Below is a small trained network, with its code and all its weights. Each question gives an input and a class and asks what happens when units are switched off, that is, made to give their printed mean instead of their output.

import numpy as np


def w(rows, s, z=0):
    codes = np.array(rows[::2]) - 128.0
    scale = np.full(codes.shape[1], s)
    scale[-1] = z or s
    return codes * scale


def f(y):
    return np.maximum(y, 0)


def log_softmax(a):
    a = a - a.max(-1, keepdims=True)
    return a - np.log(np.exp(a).sum(-1, keepdims=True))


def net(x, mask):
    res = np.array(x, float).reshape(1, 4) / 4 @ E
    y = f(res @ A[0][:, :-1].T + A[0][:, -1])
    res = res + np.where(mask, y, B[0][:, -1]) @ B[0][:, :-1]
    return log_softmax(res[-1] @ U[:, :-1].T + U[:, -1])


A, B = {}, {}
E = w([
[134,63,141,150,103,202,47,185],'x0',
[64,160,136,250,193,181,90,102],'x1',
[154,221,162,136,196,180,113,211],'x2',
[109,124,35,95,202,56,97,176],'x3',
],0.015)
A[0] = w([
[178,49,166,139,111,188,108,162,180],'neuron 0',
[150,210,160,128,185,118,140,135,241],'neuron 1',
[127,155,96,108,191,109,160,127,111],'neuron 2',
[217,163,116,76,140,115,176,188,169],'neuron 3',
[121,204,176,164,128,192,101,138,255],'neuron 4',
[161,122,72,151,206,88,77,227,240],'neuron 5',
[127,88,201,154,89,142,157,92,254],'neuron 6',
[98,6,85,81,96,63,135,126,205],'neuron 7',
[75,109,153,172,175,141,34,33,185],'neuron 8',
],0.013,0.0055)
B[0] = w([
[196,122,132,144,112,85,58,169,199],'neuron 0',
[132,194,123,121,128,84,186,128,202],'neuron 1',
[103,145,118,83,165,109,132,119,174],'neuron 2',
[104,164,193,83,126,67,87,94,202],'neuron 3',
[138,173,132,223,135,138,136,124,216],'neuron 4',
[50,146,121,105,126,212,36,119,226],'neuron 5',
[189,91,141,161,142,94,161,161,204],'neuron 6',
[164,56,83,8,119,146,133,174,252],'neuron 7',
[125,110,111,146,123,160,188,134,201],'neuron 8',
],0.014,0.025)
U = w([
[191,20,55,84,72,103,217,136,215],'0',
[238,137,145,208,104,88,76,162,122],'1',
[127,115,177,97,67,84,101,124,2],'2',
[101,125,108,147,86,195,13,133,119],'3',
[34,214,51,175,193,181,142,147,76],'4',
[104,53,76,48,125,176,31,125,45],'5',
[116,252,132,47,155,36,155,108,135],'6',
[144,120,115,205,158,156,245,90,206],'7',
],0.011,0.0042)

Each question gives the input, the list of numbers given to net, and the class t.
The units are the neurons (one row each of A and B). Each row of codes is followed by its name. A weight is (code - 128) times the scale printed after its matrix; where a second scale follows, it is the last column's (A, B and U).
mask holds one flag per neuron, in row order. A switched-off neuron (its flag False) gives its mean, the last column of its row in B, instead of its output. The means were averaged over made-up inputs and are rounded, as every weight is.
A unit's drop is (log p(t) with every unit on - log p(t) with that unit switched off) / (log p(t) with every unit on - log p(t) with every unit switched off).
The circuit of an input: a set's keep is (log p(t) with only the set's units on - log p(t) with every unit switched off) / (log p(t) with every unit on - log p(t) with every unit switched off). Starting from all 9 units, units are removed one at a time, each time the one whose removal leaves the highest keep (on an exact tie, the one counted first), for as long as the keep stays at least 0.8.
circuit, biggest first: the units of the circuit, biggest drop first
unit that matters most: the unit with the biggest drop
k most important neurons: the k neurons with the biggest drops, biggest first
drop when u is switched off: that unit's drop, to one decimal
input [5,5,-6,-2], class 0: unit that matters most : neuron 8
input [2,-1,6,1], class 4: 2 most important neurons : [neuron 5; neuron 7]
input [7,6,0,7], class 3: 2 most important neurons : [neuron 5; neuron 1]
input [6,4,1,5], class 3: circuit, biggest first : [neuron 5; neuron 7]
input [0,1,-2,-2], class 0: 3 most important neurons : [neuron 5; neuron 4; neuron 3]
input [-1,-2,-7,6], class 5: 3 most important neurons : [neuron 6; neuron 1; neuron 8]
input [4,-2,-2,-4], class 1: 3 most important neurons : [neuron 0; neuron 7; neuron 8]
input [8,6,6,4], class 4: 2 most important neurons : [neuron 4; neuron 7]
input [6,4,6,6], class 4: 3 most important neurons : [neuron 7; neuron 4; neuron 1]
input [-4,1,-8,8], class 5: 2 most important neurons : [neuron 6; neuron 1]
input [7,-3,8,7], class 3: 2 most important neurons : [neuron 5; neuron 7]
input [3,-2,-3,1], class 0: 2 most important neurons : [neuron 5; neuron 3]
input [2,8,1,-6], class 7: drop when neuron 8 is switched off : 0.9
input [5,3,-3,-5], class 1: circuit, biggest first : [neuron 0]
input [-1,1,2,-1], class 4: drop when neuron 6 is switched off : 0.5
input [1,-3,2,-8], class 1: drop when neuron 7 is switched off : 0.0
input [4,8,-4,-6], class 7: drop when neuron 3 is switched off : 0.2
